Look-ups in named tables: a row name and a column name give one cell, copied from the table.

gogofi.csv
,minu,vilo,fodig,lepakob,sokabar,gimen,begovem,tepura
nividi,78547,80080,54876,62405,46542,49291,56668,43500
mibuzal,41245,61723,54876,76366,46542,49291,63730,43500
pim,78547,80080,54876,76366,46542,49291,60644,12591
fofezu,78547,80080,57578,79670,46542,49291,60644,52544
pefi,78547,80080,55834,76366,46542,49291,60644,51138
zem,78547,80080,54876,55383,46542,49291,48112,43500
lopuzo,38776,68345,58241,81749,46542,49291,79078,43954
tazafu,58295,45984,54876,56681,46542,49291,60644,67096
ronod,78547,80080,54876,50226,46542,49291,43535,43500
mig,57138,69861,54876,76366,46542,49291,60644,43500
morivi,78547,80080,54876,76366,46542,49291,60644,43500
kipelem,78547,80080,54876,76366,46542,49291,60644,48930
med,78547,80080,54876,29706,48352,49291,41143,43500
vipiz,46608,62580,54876,76366,46542,49291,60644,19332

What is the minu of nividi in gogofi?
78547
What is the lepakob of fofezu in gogofi?
79670
What is the gimen of pim in gogofi?
49291
What is the vilo of mig in gogofi?
69861
What is the lepakob of ronod in gogofi?
50226
What is the sokabar of kipelem in gogofi?
46542
What is the lepakob of med in gogofi?
29706
What is the sokabar of zem in gogofi?
46542
What is the tepura of pefi in gogofi?
51138
What is the tepura of vipiz in gogofi?
19332
What is the lepakob of nividi in gogofi?
62405
What is the fodig of fofezu in gogofi?
57578
What is the begovem of vipiz in gogofi?
60644
What is the tepura of ronod in gogofi?
43500
What is the begovem of med in gogofi?
41143
What is the fodig of tazafu in gogofi?
54876
What is the sokabar of mig in gogofi?
46542

sarodi:
,miv,lenu,kalivi,pevono,kom,zurufu,luz
sulep,4.03,7.04,7.61,3.07,5.36,3.72,3.12
nidefi,2.03,5.60,3.53,3.26,3.24,2.72,3.07
lizaru,2.67,6.60,4.12,5.85,2.68,4.69,1.62
poto,7.30,4.34,3.41,2.39,3.06,5.88,1.48
velureg,4.67,4.00,5.61,5.57,3.86,1.14,3.75
madazu,2.72,2.84,4.61,7.37,5.56,4.77,6.80
bir,5.48,5.36,5.75,3.54,5.18,5.01,5.22

What is the zurufu of sulep in sarodi?
3.72
What is the kom of bir in sarodi?
5.18
What is the luz of bir in sarodi?
5.22
What is the kom of lizaru in sarodi?
2.68
What is the luz of velureg in sarodi?
3.75
What is the pevono of lizaru in sarodi?
5.85
Row with the largest miv: poto

petuza =
	fol	gozofab	zopezep	visu	gigur	kemote	romedo
mel	7423	7351	6649	5931	6405	6407	5842
rutom	5138	5153	357	5578	2112	6499	4564
zek	6184	6172	3573	5816	4311	6354	5339
fal	4399	4455	8528	7149	8095	5801	7844
norak	3908	3906	3136	6406	4277	6089	6171
tusu	2812	2950	2998	6660	4194	5916	6506

What is the fol of tusu in petuza?
2812
What is the romedo of mel in petuza?
5842
What is the fol of norak in petuza?
3908
What is the gozofab of norak in petuza?
3906
What is the visu of tusu in petuza?
6660
What is the visu of rutom in petuza?
5578
What is the kemote of norak in petuza?
6089
What is the gigur of fal in petuza?
8095
What is the romedo of fal in petuza?
7844

gefe:
	gibu	toduru	tor	zukufi	rar	pezot	nuse	bok
sugi	0.5	0.4	0.1	0.2	0.5	1.0	0.9	0.8
rab	1.0	0.6	0.6	0.2	0.2	0.2	0.9	0.9
sape	0.4	0.1	0.2	0.4	1.0	1.0	0.9	0.6
ler	1.0	0.9	0.6	0.7	0.2	0.2	0.2	0.8
refef	1.0	0.9	0.8	0.7	0.4	0.2	0.2	0.5
pasov	0.3	0.5	1.0	0.8	0.8	0.5	0.4	0.1
rupufek	1.0	0.6	0.6	0.2	0.2	0.2	0.8	0.9
basopi	1.0	0.6	0.6	0.2	0.2	0.3	0.9	0.9
lovur	1.0	1.0	0.7	0.7	0.3	0.2	0.2	0.8

What is the gibu of lovur in gefe?
1.0
What is the zukufi of rupufek in gefe?
0.2
What is the rar of sape in gefe?
1.0
What is the gibu of ler in gefe?
1.0
What is the zukufi of sape in gefe?
0.4
What is the nuse of rab in gefe?
0.9
What is the gibu of basopi in gefe?
1.0
What is the toduru of sape in gefe?
0.1
What is the tor of refef in gefe?
0.8
What is the zukufi of sugi in gefe?
0.2
What is the zukufi of lovur in gefe?
0.7
What is the nuse of ler in gefe?
0.2
What is the tor of rab in gefe?
0.6
What is the gibu of refef in gefe?
1.0
What is the bok of sugi in gefe?
0.8

